Below is a small trained network, with its code and all its weights. Each question gives an input and a class and asks what happens when units are switched off, that is, made to give their printed mean instead of their output.

import numpy as np


def w(rows, s, z=0):
    codes = np.array(rows[::2]) - 128.0
    scale = np.full(codes.shape[1], s)
    scale[-1] = z or s
    return codes * scale


def norm(h):
    return h / np.sqrt((h * h).mean(-1, keepdims=True) + 1e-5)


def f(y):
    return np.maximum(y, 0)


def log_softmax(a):
    a = a - a.max(-1, keepdims=True)
    return a - np.log(np.exp(a).sum(-1, keepdims=True))


def net(x, mask):
    res = np.array(x, float).reshape(1, 6) / 4 @ E
    u = 0
    for l in range(4):
        y = f(norm(res) @ A[l][:, :-1].T + A[l][:, -1])
        res = res + np.where(mask[u : u + 7], y, B[l][:, -1]) @ B[l][:, :-1]
        u += 7
    return log_softmax(norm(res)[-1] @ U[:, :-1].T + U[:, -1])


A, B = {}, {}
E = w([
[102,27,197,94],'x0',
[119,127,146,72],'x1',
[95,60,35,165],'x2',
[154,55,159,168],'x3',
[250,91,47,128],'x4',
[201,62,55,2],'x5',
],0.0066)
A[0] = w([
[83,229,155,120,69],'0.n0',
[166,102,147,54,6],'0.n1',
[131,43,199,2,181],'0.n2',
[187,215,27,41,143],'0.n3',
[56,74,39,183,60],'0.n4',
[176,79,212,21,126],'0.n5',
[67,84,142,144,108],'0.n6',
],0.0094,0.0022)
B[0] = w([
[218,149,146,122,205],'0.n0',
[50,67,134,228,170],'0.n1',
[77,68,106,2,248],'0.n2',
[226,180,130,204,255],'0.n3',
[96,118,64,50,200],'0.n4',
[149,73,155,15,215],'0.n5',
[112,125,198,84,179],'0.n6',
],0.0061)
A[1] = w([
[88,38,99,237,71],'1.n0',
[71,89,106,152,74],'1.n1',
[216,113,38,75,242],'1.n2',
[2,131,43,157,24],'1.n3',
[239,111,116,235,4],'1.n4',
[99,235,75,168,42],'1.n5',
[120,86,157,133,65],'1.n6',
],0.0094,0.0022)
B[1] = w([
[84,137,103,189,165],'1.n0',
[124,135,78,124,151],'1.n1',
[136,94,100,244,255],'1.n2',
[85,100,100,33,164],'1.n3',
[126,120,111,148,188],'1.n4',
[172,87,106,74,186],'1.n5',
[131,165,148,102,147],'1.n6',
],0.011,0.0073)
A[2] = w([
[119,102,166,77,5],'2.n0',
[158,49,93,148,81],'2.n1',
[121,252,112,49,142],'2.n2',
[181,2,103,173,180],'2.n3',
[244,53,155,121,44],'2.n4',
[162,182,177,221,213],'2.n5',
[183,88,175,151,103],'2.n6',
],0.0093,0.0029)
B[2] = w([
[136,62,152,114,151],'2.n0',
[147,193,66,100,196],'2.n1',
[141,137,14,217,170],'2.n2',
[65,212,119,86,253],'2.n3',
[2,233,100,62,184],'2.n4',
[110,59,156,188,204],'2.n5',
[100,132,128,77,157],'2.n6',
],0.0089,0.0076)
A[3] = w([
[199,158,110,136,79],'3.n0',
[74,97,56,106,177],'3.n1',
[127,195,100,167,23],'3.n2',
[169,160,112,161,107],'3.n3',
[97,41,160,183,5],'3.n4',
[112,251,227,91,131],'3.n5',
[146,96,93,141,71],'3.n6',
],0.011,0.0029)
B[3] = w([
[168,201,139,133,168],'3.n0',
[61,255,55,119,255],'3.n1',
[194,97,62,116,189],'3.n2',
[183,59,105,159,180],'3.n3',
[65,134,66,108,150],'3.n4',
[151,154,148,198,167],'3.n5',
[188,179,178,123,149],'3.n6',
],0.0078,0.0074)
U = w([
[47,169,76,52,220],'0',
[93,124,231,207,3],'1',
[195,180,75,209,197],'2',
[93,57,226,4,6],'3',
],0.016,0.0034)

Each question gives the input, the list of numbers given to net, and the class t.
The units are the neurons (one row each of A and B). Each row of codes is followed by its name. A weight is (code - 128) times the scale printed after its matrix; where a second scale follows, it is the last column's (A, B and U).
mask holds one flag per neuron, layer by layer. A switched-off neuron (its flag False) gives its mean, the last column of its row in B, instead of its output. The means were averaged over made-up inputs and are rounded, as every weight is.
A unit's drop is (log p(t) with every unit on - log p(t) with that unit switched off) / (log p(t) with every unit on - log p(t) with every unit switched off).
unit that matters most: the unit with the biggest drop
top k neurons: the k neurons with the biggest drops, biggest first
k most important neurons of layer l: the k neurons of layer l with the biggest drops, biggest first
drop when u is switched off: that unit's drop, to one decimal
input [-1,1,3,-8,-7,-6], class 2: 4 most important neurons of layer 0 : [0.n0, 0.n2, 0.n1, 0.n4]
input [-2,2,4,-8,-8,1], class 2: 2 most important neurons of layer 0 : [0.n0, 0.n2]
input [-5,5,3,-4,-4,-3], class 2: unit that matters most : 0.n0
input [5,-5,-1,-2,-8,-2], class 1: 2 most important neurons of layer 3 : [3.n5, 3.n1]
input [8,2,-5,-6,3,-7], class 1: top 2 neurons : [3.n5, 1.n5]
input [2,0,-6,-5,-1,-5], class 2: top 2 neurons : [1.n2, 2.n2]
input [-7,0,8,6,-1,0], class 0: top 3 neurons : [1.n3, 0.n3, 0.n4]
input [-6,6,4,-1,-5,8], class 2: top 2 neurons : [0.n3, 1.n2]
input [6,4,-6,4,-7,-5], class 3: top 2 neurons : [1.n2, 0.n3]
input [7,-8,4,8,-1,-8], class 0: top 3 neurons : [0.n3, 3.n4, 0.n4]
input [3,-5,-7,-7,3,0], class 2: top 2 neurons : [0.n3, 3.n5]
input [-3,4,-1,4,-4,-1], class 1: 3 most important neurons of layer 2 : [2.n5, 2.n1, 2.n3]
input [7,-8,-1,5,-4,-2], class 3: top 3 neurons : [1.n2, 0.n6, 3.n1]
input [6,7,-5,8,-5,-6], class 3: top neuron : [1.n2]
input [0,4,-6,7,-3,-4], class 1: top 2 neurons : [3.n5, 1.n5]
input [-2,8,-2,4,-4,-1], class 3: 2 most important neurons of layer 2 : [2.n3, 2.n4]
input [-1,8,0,4,-8,-3], class 1: 2 most important neurons of layer 3 : [3.n5, 3.n1]
input [8,-6,-8,3,6,-8], class 1: drop when 3.n0 is switched off : 0.0
input [-3,-1,-8,-4,-8,0], class 2: drop when 2.n2 is switched off : 0.3
input [-7,-4,3,-7,-1,5], class 2: top neuron : [0.n3]
